Below is a small trained network, with its code and all its weights. Each question gives an input and a target symbol and asks what happens when units are switched off, that is, made to give their printed mean instead of their output.

import numpy as np


def w(rows, s, z=0):
    codes = np.array(rows[::2]) - 128.0
    scale = np.full(codes.shape[1], s)
    scale[-1] = z or s
    return codes * scale


def norm(h):
    return h / np.sqrt((h * h).mean(-1, keepdims=True) + 1e-5)


def f(y):
    return y / 2 * (1 + np.tanh(0.7978845608 * (y + 0.044715 * y**3)))


def softmax(a):
    e = np.exp(a - a.max(-1, keepdims=True))
    return e / e.sum(-1, keepdims=True)


def log_softmax(a):
    a = a - a.max(-1, keepdims=True)
    return a - np.log(np.exp(a).sum(-1, keepdims=True))


def net(x, mask):
    ids = ['Ξζλμπψ'.index(c) for c in x.split()]
    T = len(ids)
    res = E[ids] + P[:T]
    u = 0
    for l in range(2):
        r = norm(res)
        for j in range(2):
            rows = slice(3 * j, 3 * j + 3)
            q, k, v = (r @ M[l][rows].T for M in (Q, K, V))
            z = softmax(np.where(np.tri(T) > 0, q @ k.T / 3**0.5, -1e9)) @ v
            o = O[l][rows]
            res = res + np.where(mask[u + j], z, o[:, -1]) @ o[:, :-1]
        u += 2
        y = f(norm(res) @ A[l][:, :-1].T + A[l][:, -1])
        res = res + np.where(mask[u : u + 4], y, B[l][:, -1]) @ B[l][:, :-1]
        u += 4
    return log_softmax(norm(res)[-1] @ U[:, :-1].T + U[:, -1])


Q, K, V, O, A, B = {}, {}, {}, {}, {}, {}
E = w([
[70,223,96,204,153,116,179,221],'Ξ',
[195,182,167,103,8,94,125,143],'ζ',
[138,147,133,150,221,217,174,67],'λ',
[250,147,113,132,134,111,167,89],'μ',
[73,35,175,215,86,105,107,56],'π',
[96,160,232,97,96,248,164,77],'ψ',
],0.0023)
P = w([
[160,39,55,143,41,247,71,252],'0',
[175,71,111,149,139,182,90,204],'1',
[102,136,45,168,38,171,124,99],'2',
[180,94,163,178,151,148,113,177],'3',
[99,150,68,163,53,149,154,78],'4',
[186,114,193,178,170,121,131,149],'5',
[72,159,80,155,50,133,171,59],'6',
[181,131,211,157,181,92,146,129],'7',
[57,173,77,129,57,108,170,42],'8',
[171,148,211,132,194,53,164,104],'9',
[42,191,77,102,78,78,171,23],'10',
[159,174,205,133,189,27,152,58],'11',
[53,205,89,92,106,48,157,14],'12',
],0.0027)
Q[0] = w([
[169,67,180,112,140,162,76,156],'0.h0',
[110,199,189,186,103,85,154,1],'0.h0',
[136,163,182,190,136,113,179,167],'0.h0',
[70,150,97,114,116,91,131,174],'0.h1',
[151,135,99,87,41,164,158,86],'0.h1',
[109,138,199,152,166,64,162,44],'0.h1',
],0.0078)
K[0] = w([
[164,116,126,169,138,174,128,233],'0.h0',
[111,185,155,102,173,55,190,94],'0.h0',
[175,100,254,133,166,94,151,104],'0.h0',
[116,163,52,119,128,149,167,174],'0.h1',
[115,62,75,97,40,124,106,71],'0.h1',
[101,188,183,106,148,33,169,58],'0.h1',
],0.0069)
V[0] = w([
[254,182,76,124,174,181,103,96],'0.h0',
[245,22,231,84,80,137,128,75],'0.h0',
[154,200,166,72,31,67,60,195],'0.h0',
[86,107,174,165,38,220,171,124],'0.h1',
[48,161,89,187,152,100,159,211],'0.h1',
[137,184,175,83,120,183,172,158],'0.h1',
],0.0033)
O[0] = w([
[28,51,75,53,98,105,170,130,85],'0.h0',
[157,86,28,63,163,149,74,2,184],'0.h0',
[168,96,94,217,120,142,219,66,80],'0.h0',
[93,171,78,134,213,97,108,150,254],'0.h1',
[164,75,96,64,146,143,93,22,139],'0.h1',
[98,81,138,194,135,98,129,107,92],'0.h1',
],0.0038,0.0034)
A[0] = w([
[170,17,194,130,166,180,155,121,198],'0.n0',
[140,186,160,30,2,184,147,153,4],'0.n1',
[232,129,142,84,200,149,161,156,90],'0.n2',
[208,71,134,124,119,52,121,154,229],'0.n3',
],0.0047,0.0023)
B[0] = w([
[174,180,114,146,150,107,218,154,255],'0.n0',
[42,81,71,206,209,100,163,14,26],'0.n1',
[124,173,159,194,4,132,53,88,165],'0.n2',
[42,154,145,132,214,144,113,178,250],'0.n3',
],0.0042,0.00078)
Q[1] = w([
[85,201,246,163,132,96,55,52],'1.h0',
[120,199,129,135,116,143,80,15],'1.h0',
[148,208,132,65,156,152,112,95],'1.h0',
[37,102,161,165,57,139,172,94],'1.h1',
[79,196,92,148,180,34,98,77],'1.h1',
[89,116,195,175,157,113,88,2],'1.h1',
],0.0062)
K[1] = w([
[157,125,226,100,134,80,125,90],'1.h0',
[137,104,176,146,123,59,115,53],'1.h0',
[57,67,181,159,128,53,133,106],'1.h0',
[24,123,78,195,169,62,53,2],'1.h1',
[92,112,228,128,137,120,189,82],'1.h1',
[141,138,179,109,164,101,102,4],'1.h1',
],0.0064)
V[1] = w([
[135,47,78,165,252,95,123,198],'1.h0',
[129,239,71,133,61,167,104,77],'1.h0',
[91,155,144,86,119,87,41,112],'1.h0',
[98,139,27,102,50,50,47,203],'1.h1',
[120,45,74,185,163,12,92,100],'1.h1',
[130,132,105,20,140,227,173,80],'1.h1',
],0.0028)
O[1] = w([
[123,149,193,77,46,130,140,25,210],'1.h0',
[90,35,150,113,119,77,170,210,248],'1.h0',
[160,84,111,143,143,205,198,149,231],'1.h0',
[188,163,252,128,210,76,194,79,135],'1.h1',
[192,234,133,86,73,119,168,166,129],'1.h1',
[72,103,142,209,97,96,97,159,89],'1.h1',
],0.0032,0.0015)
A[1] = w([
[82,131,159,20,121,140,76,177,2],'1.n0',
[122,56,127,18,121,113,140,117,81],'1.n1',
[201,161,180,105,31,155,1,70,3],'1.n2',
[142,105,113,133,171,114,155,88,107],'1.n3',
],0.0065,0.0026)
B[1] = w([
[163,58,81,116,190,34,254,41,122],'1.n0',
[103,168,175,49,94,122,82,181,115],'1.n1',
[218,248,18,61,214,221,104,88,255],'1.n2',
[158,106,89,116,11,159,132,151,145],'1.n3',
],0.0047,0.004)
U = w([
[106,223,213,202,166,106,187,237,80],'Ξ',
[211,78,78,194,27,121,214,97,57],'ζ',
[131,47,143,59,204,36,177,79,97],'λ',
[114,121,174,2,39,144,96,194,76],'μ',
[171,203,71,79,181,182,110,79,247],'π',
[41,34,91,189,143,173,30,114,141],'ψ',
],0.0055,0.0015)

Each question gives the input, a string of symbols that net reads in full, and the target symbol t.
The units are the heads (3 rows each of Q, K, V and O) and the neurons (one row each of A and B). Each row of codes is followed by its name. A weight is (code - 128) times the scale printed after its matrix; where a second scale follows, it is the last column's (O, A, B and U).
mask holds one flag per unit, layer by layer, with each layer's heads first. A switched-off unit (its flag False) gives its mean, the last column of its rows in O or B, instead of its output. The means were averaged over made-up inputs and are rounded, as every weight is.
A unit's drop is (log p(t) with every unit on - log p(t) with that unit switched off) / (log p(t) with every unit on - log p(t) with every unit switched off).
The circuit of an input: a set's keep is (log p(t) with only the set's units on - log p(t) with every unit switched off) / (log p(t) with every unit on - log p(t) with every unit switched off). Starting from all 12 units, units are removed one at a time, each time the one whose removal leaves the highest keep (on an exact tie, the one counted first), for as long as the keep stays at least 0.8.
circuit, biggest first: the units of the circuit, biggest drop first
top k neurons: the k neurons with the biggest drops, biggest first
top k neurons in layer l: the k neurons of layer l with the biggest drops, biggest first
heads that matter: for each layer, one digit per head in row order, 1 if its drop is at least 0.15 and else 0, layers parted by /
input ζ Ξ Ξ λ π ψ Ξ ψ π ζ, target ψ: circuit, biggest first : 1.h1, 0.n3, 1.n2
input π Ξ π ψ, target Ξ: heads that matter : 00 / 10
input π μ ψ Ξ, target μ: top 2 neurons : 1.n1, 1.n2
input μ ψ π ζ π, target ζ: top 3 neurons : 1.n2, 0.n3, 1.n3
input π ψ π π, target ψ: heads that matter : 10 / 00
input π λ ψ ψ, target λ: circuit, biggest first : 0.h0, 1.n0
input ζ π π Ξ λ, target λ: circuit, biggest first : 0.h0, 1.n0, 1.n2
input ψ Ξ ψ μ π λ, target μ: heads that matter : 11 / 00
input Ξ Ξ λ π Ξ ζ π Ξ π ψ π ψ, target ψ: heads that matter : 10 / 11
input ζ π ψ ζ λ Ξ, target ζ: heads that matter : 11 / 00
input Ξ Ξ π π Ξ ζ π λ Ξ π, target λ: circuit, biggest first : 0.h0, 1.n2
input π Ξ μ ψ π, target μ: heads that matter : 10 / 11
input ψ ψ π μ μ μ Ξ ψ, target μ: top 2 neurons in layer 1 : 1.n1, 1.n2
input λ π ζ Ξ Ξ π ψ Ξ π λ, target Ξ: top 3 neurons : 0.n0, 1.n2, 0.n2
input ψ μ π π, target μ: circuit, biggest first : 0.h0, 1.n1, 1.n2
input Ξ π π Ξ λ π, target Ξ: circuit, biggest first : 1.n2, 0.n0
input ζ π ψ μ π, target ψ: circuit, biggest first : 1.n2
input π Ξ Ξ λ λ ζ π ζ π λ, target ζ: top 3 neurons : 0.n0, 1.n2, 1.n3
input ζ Ξ ζ μ λ Ξ, target μ: circuit, biggest first : 0.h0, 0.h1, 1.n1
input Ξ Ξ μ ψ, target Ξ: circuit, biggest first : 0.n0, 1.n2
input ψ ψ π π π π ζ, target ζ: circuit, biggest first : 0.n1, 1.n2, 0.h0
input Ξ μ λ π Ξ ζ ψ ζ ζ ψ, target ζ: circuit, biggest first : 0.h0, 0.h1, 1.n2, 1.n3
input ψ Ξ ζ μ π ψ, target μ: circuit, biggest first : 0.h0, 1.n1, 1.n2
input Ξ Ξ ζ π Ξ ζ λ μ, target ζ: top 4 neurons : 0.n0, 0.n2, 1.n2, 0.n3
input Ξ Ξ ψ ψ Ξ Ξ ζ λ λ π, target λ: top neuron : 0.n3
input Ξ π ψ π π Ξ Ξ, target Ξ: heads that matter : 10 / 00
input π λ ψ Ξ, target λ: heads that matter : 10 / 00
input π π Ξ ψ π ψ Ξ μ, target ψ: top 3 neurons : 0.n3, 1.n2, 0.n2
